Below is a small trained network, with its code and all its weights. Each question gives an input and a target symbol and asks what happens when units are switched off, that is, made to give their printed mean instead of their output.

import numpy as np


def w(rows, s, z=0):
    codes = np.array(rows[::2]) - 128.0
    scale = np.full(codes.shape[1], s)
    scale[-1] = z or s
    return codes * scale


def norm(h):
    return h / np.sqrt((h * h).mean(-1, keepdims=True) + 1e-5)


def f(y):
    return np.maximum(y, 0)


def softmax(a):
    e = np.exp(a - a.max(-1, keepdims=True))
    return e / e.sum(-1, keepdims=True)


def log_softmax(a):
    a = a - a.max(-1, keepdims=True)
    return a - np.log(np.exp(a).sum(-1, keepdims=True))


def net(x, mask):
    ids = ['ΓΔΛΨαβεζηθμστφω'.index(c) for c in x.split()]
    T = len(ids)
    res = E[ids] + P[:T]
    u = 0
    for l in range(2):
        q, k, v = (norm(res) @ M[l].T for M in (Q, K, V))
        z = softmax(np.where(np.tri(T) > 0, q @ k.T / 4**0.5, -1e9)) @ v
        res = res + np.where(mask[u], z, O[l][:, -1]) @ O[l][:, :-1]
        u += 1
        y = f(norm(res) @ A[l][:, :-1].T + A[l][:, -1])
        res = res + np.where(mask[u : u + 8], y, B[l][:, -1]) @ B[l][:, :-1]
        u += 8
    return log_softmax(norm(res)[-1] @ U[:, :-1].T + U[:, -1])


Q, K, V, O, A, B = {}, {}, {}, {}, {}, {}
E = w([
[132,113,130,93,132,83,91,68,100,188,150,95],'Γ',
[92,139,52,174,87,120,151,131,89,138,161,153],'Δ',
[114,131,89,118,143,86,74,98,90,207,177,105],'Λ',
[160,86,126,143,142,78,89,106,88,179,117,87],'Ψ',
[96,133,74,137,118,103,143,127,112,163,201,128],'α',
[147,116,144,113,154,62,137,88,98,140,173,88],'β',
[115,121,154,168,93,131,139,165,71,98,190,121],'ε',
[108,116,135,134,108,90,118,51,147,217,136,127],'ζ',
[90,1,100,59,157,157,146,211,147,73,142,166],'η',
[121,89,93,77,168,209,175,111,33,87,44,111],'θ',
[101,194,126,144,100,89,179,105,122,42,96,117],'μ',
[185,112,172,169,129,66,164,107,142,101,135,112],'σ',
[108,164,122,129,131,103,65,226,145,122,115,64],'τ',
[144,168,55,168,135,98,145,161,164,155,122,95],'φ',
[147,111,178,97,38,129,92,133,119,131,108,150],'ω',
],0.0099)
P = w([
[132,109,43,109,92,56,86,114,35,53,173,168],'0',
[125,97,91,180,101,118,19,87,135,48,109,119],'1',
[73,47,85,175,43,97,148,80,114,107,133,34],'2',
[153,130,83,98,114,55,139,160,43,113,163,167],'3',
[153,129,121,162,107,135,70,111,159,96,113,116],'4',
[95,80,125,170,60,110,196,106,130,166,127,33],'5',
[163,156,111,90,141,62,166,183,52,158,149,185],'6',
[166,149,147,151,120,150,99,137,164,134,111,113],'7',
[109,104,156,158,86,129,225,131,143,214,122,43],'8',
[169,179,142,83,172,84,193,188,78,191,131,203],'9',
[170,171,170,139,142,167,128,151,184,152,117,123],'10',
[120,130,187,147,114,147,255,144,156,238,113,56],'11',
[156,183,148,72,187,89,197,194,81,210,118,210],'12',
],0.0081)
Q[0] = w([
[120,189,96,144,179,181,30,107,144,105,175,251],'0.h0',
[181,168,141,145,255,143,12,87,133,72,102,230],'0.h0',
[131,168,144,90,131,1,181,200,45,215,132,195],'0.h0',
[98,114,142,78,143,71,151,153,88,105,77,249],'0.h0',
],0.0079)
K[0] = w([
[66,50,26,149,102,142,89,57,113,70,196,118],'0.h0',
[79,2,44,150,148,65,50,76,100,53,163,54],'0.h0',
[71,65,135,63,248,226,213,149,139,161,80,151],'0.h0',
[79,29,91,80,158,135,164,144,106,76,69,151],'0.h0',
],0.0075)
V[0] = w([
[79,34,125,1,73,144,89,201,207,82,109,186],'0.h0',
[210,119,226,60,11,156,106,124,103,112,182,167],'0.h0',
[81,65,198,184,91,51,92,155,216,169,196,234],'0.h0',
[82,62,170,133,130,254,129,81,16,150,165,112],'0.h0',
],0.0039)
O[0] = w([
[43,135,137,87,28,83,167,179,114,229,51,154,16],'0.h0',
[105,127,181,115,119,123,121,126,92,131,131,217,235],'0.h0',
[46,104,129,167,102,28,114,192,253,114,169,213,183],'0.h0',
[75,122,163,161,234,176,121,126,34,209,117,132,2],'0.h0',
],0.0052,0.00083)
A[0] = w([
[140,107,50,2,153,104,23,147,160,196,132,199,50],'0.n0',
[156,129,224,182,85,201,23,88,219,89,10,123,188],'0.n1',
[47,62,139,131,135,185,231,134,123,95,123,136,197],'0.n2',
[130,145,96,90,199,102,95,150,37,129,126,148,15],'0.n3',
[96,85,251,152,101,96,120,101,111,177,79,60,117],'0.n4',
[138,102,211,143,97,209,9,192,152,66,83,227,7],'0.n5',
[166,176,106,56,152,142,106,221,42,55,45,124,129],'0.n6',
[99,195,136,48,171,49,135,46,111,65,206,221,5],'0.n7',
],0.0055,0.0031)
B[0] = w([
[101,141,255,108,48,160,132,81,195,56,170,82,213],'0.n0',
[85,161,68,8,163,22,168,125,46,203,67,119,253],'0.n1',
[154,156,119,126,154,34,108,125,122,238,169,105,237],'0.n2',
[124,126,116,68,72,70,122,83,144,170,138,222,200],'0.n3',
[60,161,59,125,125,102,150,211,133,123,198,175,247],'0.n4',
[176,104,232,93,34,229,161,74,108,126,79,22,182],'0.n5',
[107,116,146,232,155,186,51,77,182,183,141,236,230],'0.n6',
[66,96,88,77,197,215,193,135,122,44,100,54,218],'0.n7',
],0.0056,0.0031)
Q[1] = w([
[120,39,136,190,95,125,255,114,134,220,180,24],'1.h0',
[171,139,144,116,120,30,137,68,144,144,143,58],'1.h0',
[85,133,200,111,147,103,117,97,102,136,187,159],'1.h0',
[125,84,155,159,76,163,79,93,134,66,100,112],'1.h0',
],0.0099)
K[1] = w([
[177,220,209,148,194,198,186,211,193,128,77,168],'1.h0',
[193,235,188,98,197,88,140,170,169,174,175,101],'1.h0',
[118,75,254,7,168,135,142,88,129,137,158,138],'1.h0',
[112,103,133,187,57,117,52,88,105,33,151,78],'1.h0',
],0.0071)
V[1] = w([
[97,99,63,95,127,195,73,146,173,172,124,113],'1.h0',
[157,2,134,101,149,127,137,154,133,126,79,170],'1.h0',
[140,129,92,163,107,121,213,36,151,148,85,148],'1.h0',
[64,190,111,164,83,127,91,92,45,56,106,117],'1.h0',
],0.0057)
O[1] = w([
[28,99,83,81,254,169,168,125,175,115,104,92,20],'1.h0',
[158,67,107,149,167,20,135,115,110,144,78,63,20],'1.h0',
[25,90,218,178,87,123,147,78,118,156,83,148,178],'1.h0',
[199,220,236,126,176,172,218,182,186,211,154,160,253],'1.h0',
],0.0051,0.0014)
A[1] = w([
[88,135,61,162,99,135,168,151,178,91,168,53,71],'1.n0',
[213,126,138,165,158,124,79,163,179,30,136,123,92],'1.n1',
[165,99,208,171,95,110,58,114,171,121,135,131,127],'1.n2',
[132,91,186,107,160,141,154,137,83,79,166,162,83],'1.n3',
[104,108,170,215,82,243,154,153,149,49,66,168,94],'1.n4',
[76,14,157,140,64,211,170,74,225,54,86,2,2],'1.n5',
[98,160,118,140,141,134,158,73,145,159,107,23,150],'1.n6',
[136,100,92,213,152,114,131,117,137,156,213,150,92],'1.n7',
],0.0084,0.0078)
B[1] = w([
[179,132,133,78,160,144,156,109,164,208,93,169,241],'1.n0',
[5,64,173,124,151,138,159,127,137,131,131,103,181],'1.n1',
[175,84,79,204,142,140,152,123,150,91,131,191,180],'1.n2',
[151,90,113,163,122,141,100,193,154,159,52,79,173],'1.n3',
[147,235,141,164,137,81,159,146,76,193,211,24,149],'1.n4',
[50,164,6,145,2,199,74,65,103,147,137,78,172],'1.n5',
[144,78,139,148,122,166,130,191,85,83,144,162,254],'1.n6',
[105,161,153,111,133,131,82,93,131,68,63,99,241],'1.n7',
],0.0097,0.0047)
U = w([
[155,163,134,42,133,142,76,125,120,74,255,144,159],'Γ',
[104,248,130,165,183,95,123,112,123,129,154,2,246],'Δ',
[111,118,113,199,173,169,73,170,193,96,242,220,224],'Λ',
[178,95,7,135,209,43,101,145,105,164,116,9,95],'Ψ',
[81,153,189,126,162,116,113,34,247,138,68,121,174],'α',
[34,29,172,182,177,181,203,153,59,100,138,83,81],'β',
[206,100,220,188,56,183,196,161,118,134,204,116,76],'ε',
[39,118,116,128,75,40,150,177,132,174,152,224,160],'ζ',
[108,127,37,146,37,200,108,98,126,138,137,85,212],'η',
[164,137,162,123,197,193,107,52,56,220,100,192,22],'θ',
[106,203,87,111,147,147,183,140,93,2,89,196,160],'μ',
[221,81,106,191,105,57,147,46,152,91,120,191,236],'σ',
[149,137,150,137,122,172,25,245,134,111,60,131,123],'τ',
[205,133,45,85,173,161,226,190,194,161,156,165,2],'φ',
[190,109,241,30,61,145,124,71,87,88,58,66,63],'ω',
],0.0062,0.0013)

Each question gives the input, a string of symbols that net reads in full, and the target symbol t.
The units are the heads (4 rows each of Q, K, V and O) and the neurons (one row each of A and B). Each row of codes is followed by its name. A weight is (code - 128) times the scale printed after its matrix; where a second scale follows, it is the last column's (O, A, B and U).
mask holds one flag per unit, layer by layer, with each layer's heads first. A switched-off unit (its flag False) gives its mean, the last column of its rows in O or B, instead of its output. The means were averaged over made-up inputs and are rounded, as every weight is.
A unit's drop is (log p(t) with every unit on - log p(t) with that unit switched off) / (log p(t) with every unit on - log p(t) with every unit switched off).
The circuit of an input: a set's keep is (log p(t) with only the set's units on - log p(t) with every unit switched off) / (log p(t) with every unit on - log p(t) with every unit switched off). Starting from the 12 units with the biggest drops (on a tie, the unit counted first), units are removed one at a time, each time the one whose removal leaves the highest keep (on an exact tie, the one counted first), for as long as the keep stays at least 0.8.
circuit, biggest first: the units of the circuit, biggest drop first
most important unit: the unit with the biggest drop
top k neurons: the k neurons with the biggest drops, biggest first
top k neurons in layer l: the k neurons of layer l with the biggest drops, biggest first
input β ε η, target Ψ: circuit, biggest first -> (0.n2 1.h0)
input η φ β Ψ Ψ Δ ω Ψ β ω, target ζ: circuit, biggest first -> (0.h0 0.n4)
input σ α α, target σ: most important unit -> 1.h0
input Γ β θ β Ψ Ψ α ζ β, target α: top 4 neurons -> (1.n7 0.n4 1.n0 0.n1)
input α Ψ φ ε β Ψ α α θ α β μ, target ε: circuit, biggest first -> (0.h0 1.h0 1.n6 1.n7)
input β τ Ψ σ β α α β, target β: circuit, biggest first -> (0.h0 1.n1)
input ζ α φ Δ α τ θ Γ σ τ α μ η, target ζ: circuit, biggest first -> (0.h0 0.n2 1.n0)
input Γ α Λ α φ, target φ: top 2 neurons -> (0.n1 1.n0)
input β α β μ β Ψ Λ β β θ α, target α: circuit, biggest first -> (0.h0 1.n7 1.n0)
input θ Ψ β β σ η β Ψ τ Δ φ φ, target η: circuit, biggest first -> (1.n5 1.h0)
input Λ ω μ α β ε ζ α τ σ, target β: top 2 neurons -> (1.n1 0.n7)
input η α α, target Ψ: top 2 neurons in layer 1 -> (1.n7 1.n0)
input Ψ Λ ε Ψ ε Λ φ η α, target η: circuit, biggest first -> (1.n5 0.h0)
input β Δ ζ ζ ω Δ Δ α Δ α η Ψ, target Ψ: circuit, biggest first -> (1.h0)
input θ η ζ θ ζ τ ω Γ ζ β θ ζ, target β: top 2 neurons in layer 1 -> (1.n6 1.n7)
input ω Δ α β, target Ψ: top 2 neurons -> (0.n7 1.n3)
input ζ α Ψ, target α: circuit, biggest first -> (1.n7 0.h0 1.n0 1.h0)
input μ θ β Γ θ Γ ω σ α θ, target θ: circuit, biggest first -> (0.n6 0.h0)
input α β Ψ μ Γ Λ α Λ η τ ω η, target ζ: circuit, biggest first -> (0.h0 0.n2)
input φ ω Γ τ α ζ η Λ ω τ, target ζ: circuit, biggest first -> (0.h0)
input Λ Δ σ Λ ε α, target Δ: top 2 neurons -> (1.n7 0.n5)
input τ β Γ ω ζ ζ β Ψ φ α ε σ, target σ: circuit, biggest first -> (1.h0 0.h0 1.n2)
input β φ μ η η η μ η σ ω β, target β: top 2 neurons -> (1.n1 0.n7)
input β Δ β Ψ ζ α β Ψ α, target ω: top 3 neurons -> (1.n7 1.n6 1.n0)
input Ψ τ τ β α θ ω ω Ψ ζ μ α β, target θ: circuit, biggest first -> (0.h0 0.n6)
input Ψ ζ β α, target φ: top 2 neurons in layer 1 -> (1.n3 1.n0)
input μ φ β Γ φ Ψ, target η: most important unit -> 0.h0
input β ε α α Γ ε Δ, target μ: top 3 neurons in layer 1 -> (1.n7 1.n0 1.n5)
input α μ β ω φ Λ ω, target ε: top 2 neurons in layer 1 -> (1.n4 1.n2)
input ω Ψ τ τ α Ψ μ Λ, target Λ: top 2 neurons -> (0.n0 1.n2)
